How the items are linked:
state | ξ η ζ π χ
tam | nos mik vil nek kop
nor | bos nit mik zuf ris
zil | ful gik koz rad nav
muf | rad nav tuk rar gam
mik | sar mev zed pum nor
pum | tam bos nos mev zuf
nos | vil sar mir gid pum
sed | nud mek nav bom zik
muk | bom zik gam mim mir
zik | dis tus sed bap vug
sug | vis koz nit feb tuk
koz | gef rir big nez zil
bap | muk guv bom tus vil
zem | rir rad feb zil rar
sar | zed nek vug tam bos
pon | nor vis bos big feb
rir | feb tuk ris ful gik
rar | gik tir zem nav zub
gef | big feb zuf sug ful
vil | mir zed bap ded tam
gan | rar gam gik nud mek
ris | pon sug nor gef rir
guv | zik zab dis mir zed
feb | ris nez pon koz zem
nez | sug ful vis rir rad
mek | zub muk gan dis tus
dis | sed mim nud muk guv
gid | ded tam zab sar mev
bom | gam dis tir mek bap
gik | zem muf rir vek gan
vug | guv ded zik vil sar
vis | nit gef tek ris nez
ful | koz zem gef tuk vek
nud | nav zub vek gam dis
gam | tir sed muf zub muk
zab | tus vil mim vug gid
zuf | kop pon pum nit gef
tus | mim mir mek guv ded
tek | mev zuf nek nor vis
ded | zab nos tus zed nek
tir | muf nud rad gan bom
nav | vek gan zil tir sed
rad | tuk vek nez gik tir
mir | bap vug muk zab nos
mev | nek kop gid bos nit
nek | gid pum ded mik tek
nit | tek big mev pon sug
tuk | nez zil sug zem muf
bos | mik tek sar kop pon
vek | zil rar ful muf nud
big | zuf ris kop vis koz
zub | gan bom rar sed mim
mim | mek bap zub zik zab
zed | vug gid guv nos mik
kop | pum nor tam tek big

The rows follow the links: the fewer symbols apart two items are, the more alike their rows tend to be.

Each row is also shifted at random along 5 hidden directions that mean nothing.

Some items, each with a row of numbers:
zem	[ 17  -9  -2  16  -1  -2  -7   9  -2 -11  -6 -10   3  -2 -17  -7  -1  -8  -9  18  16  -6  -6  -7   8  -6  -1  10 -13 -20   1  -3  17  -1  -6  19  -3]
pon	[ 33 -11   7 -25  -1  23  -4  -9 -10 -18  -2  -6  12   6  -2  -6   9 -31 -11  -8  -5   7  19  -2  14   7  -8 -12  -8  -6 -14   6 -15   9   9  -6  28]
tus	[  9   5   9  -9  -5   5   1  -7 -21  -8   9   2   2  12   8   3  -2  -3  -8   3  -2  -6   1  13   2  -3  -4  -1  -5 -20 -18   7  16  11 -14 -11   9]
bos	[-28   1 -12  -8 -16 -18   7  -2  -1 -19 -27   6 -19 -22  -8  -5  10  -5 -13   6  -1 -17 -17  18  -9 -15  21  10 -10 -11   0   0   5   2   3   0  15]
mim	[  3  -6  -1  -1   1  -5   5   0  -7   6   6   1  -2  -6  15   2  -6  14   8  -7   3   3  10   0  10   3   8  -8  -9  -8  -4   4  12   5 -10 -17 -16]
vek	[ 16  -4  17  11  15   7  -7  10   2  18  13  -4  -2  -4  -3   4  -2   1  17  -4   1  14   4 -10 -13  -8 -15  18   9  24   8   1  -6  -4   3  -2 -16]
nav	[ -6 -15   3   2  13 -13  -7  16   0   8  -4 -12  13  -1  13   8  -8 -17  11  -3  -3  11   1  -2   3   6  -9   6  -7  -2  -1  -5  -1   3   0   9   8]
tir	[  6  -6   7   6   9  -6  -8   7  -6  16  -1   4   7  26  15   6 -10  -1  19   9  -7 -11 -15  14 -22  -5 -15   9  31  13  10   0   2   0  -2  15   7]
ris	[  6  -3   8 -20 -12   5 -10  -3   6 -15 -10   8  -8   9  -5  -7   7 -24 -21  15  -2 -19 -14   6 -13  -3  -8  -7   9 -18 -14   4 -12  -1   9  -3  40]
gik	[  9  -9   3  12   3  -4  -6  18   4  -5  -1 -13  -5 -26 -10   7  -3  -8  -6   4  12   9  -2  -7   9  -1  -2  17 -21 -12   1  -9   9  -5  -3   5  -5]
vil	[ -7  16  16   2 -12   3   7  -4  -5  -9  13   2 -11   2   3  10   5   9  -4   7  -4 -21 -26  18  -5  -8  -3  -1  10  -1   4  -6   5  -5 -17  -1  14]
vug	[-11  17  11   6  -4   5  10  -3  -7  -1  20  -6  -4  -2  -4  15   0   6  -2   1   0 -11  -6   0  12  -7  -3   1  -5  -6   5 -10   4  -8 -11   6   4]
bap	[-21   7  11 -12  -1 -11  -6  -7 -18   8  -2  14  -4  38  17  -6  -3   1   5  10 -11 -19  -9  20 -31 -17  -8   4  21 -12 -17  20  10  16  -9 -11  12]
feb	[ -4 -10   0  18  -1  -6   5   4   8   2  -1  -8  -7  10 -13  -6  -2   5  14  26  19 -37 -13 -19  14 -13  -3 -11   3 -10  31 -12  -2 -23   0  34   2]
ded	[-33  15   4  -4  11   3   7   1  10  11  20  -8   6  -7   8   5   5   6   5 -26 -10  29  15 -14  10  16  -1  -8 -11  17  -4  -3 -17   1   0 -12 -13]
kop	[ 25  -1  13  -3  -3  13  13 -19 -13  -4  -1   3 -13   3  -3  -7  15   6  14   5  -3 -19  -5  11 -13 -24   3   3  17  27  16   4  -3   0   1  -2   4]
tek	[-66  -6  -9  -6   7 -30   9  -4 -12   7 -25 -12   1  17  -5  -8   2 -22  19   6  -3 -24   5  -9  -2 -29   6  10  -9 -12  13   2  -8  -1  15  31  20]
pum	[-11  10 -12  -3  -5  -2   9 -13   5  -7  -9   3  -4 -15 -12  -3   9   1 -12  -5  -7   9   3   2  -6  -3  17   6  -8   7  -6   2   0   6  10  -7  -2]
tam	[  6   7 -12   1  -6   3  14 -18  -1 -19  -1  -8  12  -3  -7  -2   8   0 -10   3  -5   2  -4   4  14   9  12 -10 -14  -2  -3  -6  10   9  -4  10   8]
zub	[ -5   4  -6  -5   5 -10  -5  -3  10  21  -2  15   7  13  12  10 -16  -4  -2   5 -14   7  -2   0 -25   6  -6   4  20   0 -18   8  -1   3  13 -10   6]
rar	[-14 -12   1  14  28  -8  -1  18   3  26  11 -23  18  -7   3   9 -11  -7  28 -17   3  27  26 -31  21   6 -10   9 -16  14  15 -11 -10  -7   7  16 -21]

In each set, the symbols that take the first to the second take the third to the fourth, perhaps in another order. Give the fourth.
Answers are names.
[  4   5  -5  13   2  -7   7  -5   6  25   8  13  -6   2   5  14 -18  23  15   9  -2 -12  -4  -4  -9  -5   0   4  19   5  10  -2   9 -12   5   0 -17]
to [  6  15  12   1  -5  15   9  -3  -5  -9  23  -5  -4 -15  -1  15   4   6  -8  -7  -1   3  -4   4  17   4  -1  -3 -11  -3  -2  -9   3  -5 -13  -9   0]
as [-17   8 -12  -2  -5  -4   9 -11   3  -4 -11   5 -11 -17 -13  -3   9   5  -4  -4  -3   1   0   4  -9 -11  16   8  -4  10   3   0  -2   0   8  -4  -5]
to gef

[ -7   3   3  -5   7   1   2  -4 -16  10  10  -3   9  13  10   2  -5   4   7 -10  -2   9  21  -4  10   0  -1  -4  -8  -8 -10   8   8  10  -6  -9 -10]
to [ 27  15  13  -6  -3  25  -2  -8 -15   1  22   9   0   2   4   7   2  13  -6 -15  -3  15  12   9   1   5  -7   0   5   7 -13   8   4   7 -12 -26 -15]
as [ 20  -9 -10  17 -16  -1 -13  17   4 -19 -15   7 -11 -12 -10 -12   5  17 -15  11  24  -9 -18  12   2   7   8   1   1  -9  12  -3  14  -4 -15   5 -21]
to zem

[ 51 -14   5   6  12  14   3  -3  -6   6  14 -14  24   4   9  14 -12  -8  13   1  -2   6   7  -7  21  12 -11  -6   0   5   7 -11   8  -1  -3  13   5]
to [  9  -5   5   2   0  -4 -14  10   3  -9  -8  -2  -3  -4  -9  -9   3 -15 -15  10   5  10  -5   0 -13  -3  -5  15  -7 -13 -17   8   8   8   0  -5   5]
as [ 39  -4  17   6  11  17 -10   4   3   5  13  -5   1  -5  -8  -4   4  -7   0  -1   1  23  10 -10 -10  -3 -13  14   1  15  -9   7   0   4   3 -13 -11]
to feb

[ 11  -4   7  -1  -5   7  -9   6  17  -1  -1  12 -15   0   0 -15   7   9  -3   3   7  -3  -9  -2 -14   4  -3 -11  20  13   6   4 -16  -7   4 -13  -6]
to [ 23  -6 -10  13  -7   6 -15  17   7 -14  -8   3  -3 -21 -13 -10   3  12 -18  -5  20  18   3   0   9  15   6   4 -12  -3  -1   0   8   1  -8  -6 -29]
as [  1 -12  -8   8 -11  -4  -6  17  15 -14 -10   1 -13 -18  -5 -11   5  11  -9   5  20  -8 -11  -5  12  11   9 -12  -7  -9  14  -8  -1 -10  -4   3 -10]
to zem

[ -1  -1 -10 -10   1  16  -9   3  -4   1  -5   6   7  -4  -8  -4   2  -4  -4 -27   4  18  30  -6  15   9  -3  -2  -2  10   7   3 -24  -4  11  -2 -14]
to [-20  14  -7  -1  12  -2  13 -27   1  11   1  -7  13  20 -12  -6   4  -9   8   5 -16   4  13 -15  -9 -12   3   3   1  12  -5   6  -4   7  17  14   5]
as [ 26 -17  10   9   5   4   1  -1   4  -6   3 -12   3  21  -4 -18   5  -4  13  24  12 -22  -8 -16   6  -8  -6 -17   4  -4  12  -1   2  -3  -3  19   7]
to nit

[  1  16   9   9   0   9   7  -8 -22   9  18   0   3  17  -4  12  -7  12   8   2   5 -16   4   3   9 -14  -8   6   4  -7   7   0  13  -6 -13  11 -12]
to [ 10   0   1   8   0   1   9  -5 -22   0  11  -8   7   6   3   9  -7   8   9   2   9 -13   8   0  26  -5   4  -4 -14 -19   5  -3  21   0 -17   9  -9]
as [ -4  -1   2  -6   7   8  -1  -9 -17   8  -5   0   8  28  -6  -7   3  -9  17  -5   1 -15  16  -2   1 -17  -9   1  16  12  19   5 -17  -4   9  19   3]
to nor

[ 37  11  24  -1  -4  29  12 -12  -2 -11  31  -2  -3  -7   7   8  13  16   1  -8  -7   4 -10  10   6   8  -4 -15   7  24   5  -6  -2  -1 -17 -16  -1]
to [  5 -12   8 -25  -5   1   0  -9 -14 -17 -15  -2  -4   5   5 -13  14 -23   0  -1  -7  -9   0  14  -7 -11   2  -4  -1  -1  -8   8  -9  12   3  -6  30]
as [-30   5 -23 -12 -28  -6 -22  20   5 -19 -33  28 -20 -21  -7  -1   2   2 -35 -15  10  -5 -10  28  -7  12   9  10   4 -15   0  -1 -14  -7   2  -8   0]
to rad

[ 39  -6   7  13  11  18  -8  16   1  17  16   4   3 -15  11  10  -5  22  18 -25   3  28   9   3   2  16 -10   6  16  42  20  -7  -9  -7  -6 -10 -39]
to [  8 -11   3  -3   0 -11   9  -4  -6   1   3  -4  -3  -3  14   4  -7   4   8  10   2 -14  -1  -1   8  -4   8 -10 -11 -20  -7   1  20   4  -7  -9   6]
as [-32   2  -9   0  -1  -5 -13  16  25  11  -8  14 -12  -7  -6 -10   0   9  -5 -11   7   7   5 -14  -8   8  -1  -3   9   9   8   1 -26 -13  14  -8 -18]
to gik

[-38  12   9  -5   2 -10  10  -2   2  -3   9 -10   2   8   8   4   6  -7   1   1 -11  -6 -11   1   1  -2  -2  -8  -6  -6  -5  -4  -4   1  -5   5  21]
to [ 17  -2   5 -10  -4   5  -1  -2  -4   3   7  14 -10  -8  21  -2   1  20   2 -12  -2  11   6  13  -7   8   5  -7   5   6 -13  12   8  11  -9 -38 -18]
as [ 19   5   1  -3 -11  15  10  -4   3 -25  10  -6   2 -22   7   3  14  11 -13 -10  -4  11 -11  15  18  23  10 -19 -12   8  -3  -9   4   7 -17 -12   2]
to bap

[-23 -10 -16  -5   4  -4   8   5  -3  -5 -11 -13  -1 -32  -7  -1   6  -5   4 -25   7  16  28 -11  30   1  18   0 -31   2  13  -8 -12  -4   8   1 -15]
to [ -7  -8 -14   0  -4  -6 -22  22  16 -12 -18   7  -3 -17  -2 -19   6   4 -21 -12  11  31   6   0  -5  22   8   0 -11  -4 -13   8  -4  10   0 -20 -23]
as [-40  23 -27   5   0  -4   1  -4  13   8  -9  14   4  -9  -9  -4   4  20  -9 -24  -7  30  14   0 -11  14  16   7   2  25   0   4 -11   6  11  -6 -33]
to gef

[-20  -3   0 -18   2  -1  -4  -2  -7   1 -16   7  -6   5   3 -12  10  -6   7 -17  -7   3  11  10 -15  -8   3   4   8  17   1  11 -20   7   9  -9   2]
to [ 22  -4  -4  -1  -5  20  -2   2   8  -8   5  -5   1 -21 -16   5   0  -5 -12  -8  13   5  16 -20  33  11  -1 -10 -14  -5   9 -12 -15 -17   8   4  -4]
as [-47  22 -16  -4   4  -8  -4  -4  12  10  -6  15   6  14   5 -11   7  14  -3 -21 -17  24   3   7 -27  14   6   0  16  29  -7  11 -16  14   7  -9 -16]
to bos

[ 21  -7  13  15  21   6   0  -3  -4  12  14 -23  17  16 -18  -4  -3 -18  14  14   6   8  19 -33   9 -13 -15   9 -12  -2   2   2   5  -1   7  21  -5]
to [-25   1  -3  14  11 -14 -13   9   2  15  -8  -2   5  22 -14 -14  -4  -5   5  12   6   2   4 -15 -18 -13  -8  19   5  -4   1   9   0   1   7  18 -12]
as [-40   8  -7   2   4  -9  11   4   7  -4   8 -16  10 -11   4   6   3   0   0 -14  -4  14   4 -11  24  15   7 -11 -25  -3   2 -12  -5  -1  -5   7   0]
to ded

[ -3  -9   3  -7  11  -3 -17   7  10   2  -7  -1   8  20   0 -27   7 -13  -4   2  -1  22  11 -13 -20   7  -7  -4   1   2 -21  19  -9  17   8 -11  -3]
to [ 28   4   8  19  -3  11 -13  13   2   4   3  13 -16 -13 -13   1   1  19  -3   1  13   5 -11   9 -19  -7  -6  24  16  19  11   2   6  -7  -6  -5 -30]
as [ 43 -10  10 -10  -3   8   8  -9   1  -4  10   3  -9 -17  19   5  -2   9   0   5  -4   1  -2   4   1   7   6 -15  -3  -4 -17   5  14   8  -7 -33   4]
to bap

[-12  -2  -4 -26  -5   5 -15   3  -5  -7 -19  14  -2   5   5 -13  10 -14 -11 -19  -6  10  11  16 -14   4  -1   0   8   6 -10  14 -23  10  10 -17  11]
to [  1  15  -4  -2   7  14   5 -16   6   2  10   1  15   9   4  -7  10  11   2 -17 -16  25  11  -2  -5  16   4 -11   7  33  -5   4 -11  13   1  -9 -14]
as [  8  -2  -4  -8   3  16  -3  -1   4  -1   4  -6   9  -3 -14   1  -2 -17  -7  -9   4   8  24 -21  25   7  -6  -8 -11  -6   2  -5 -20 -10  14   7   6]
to mik

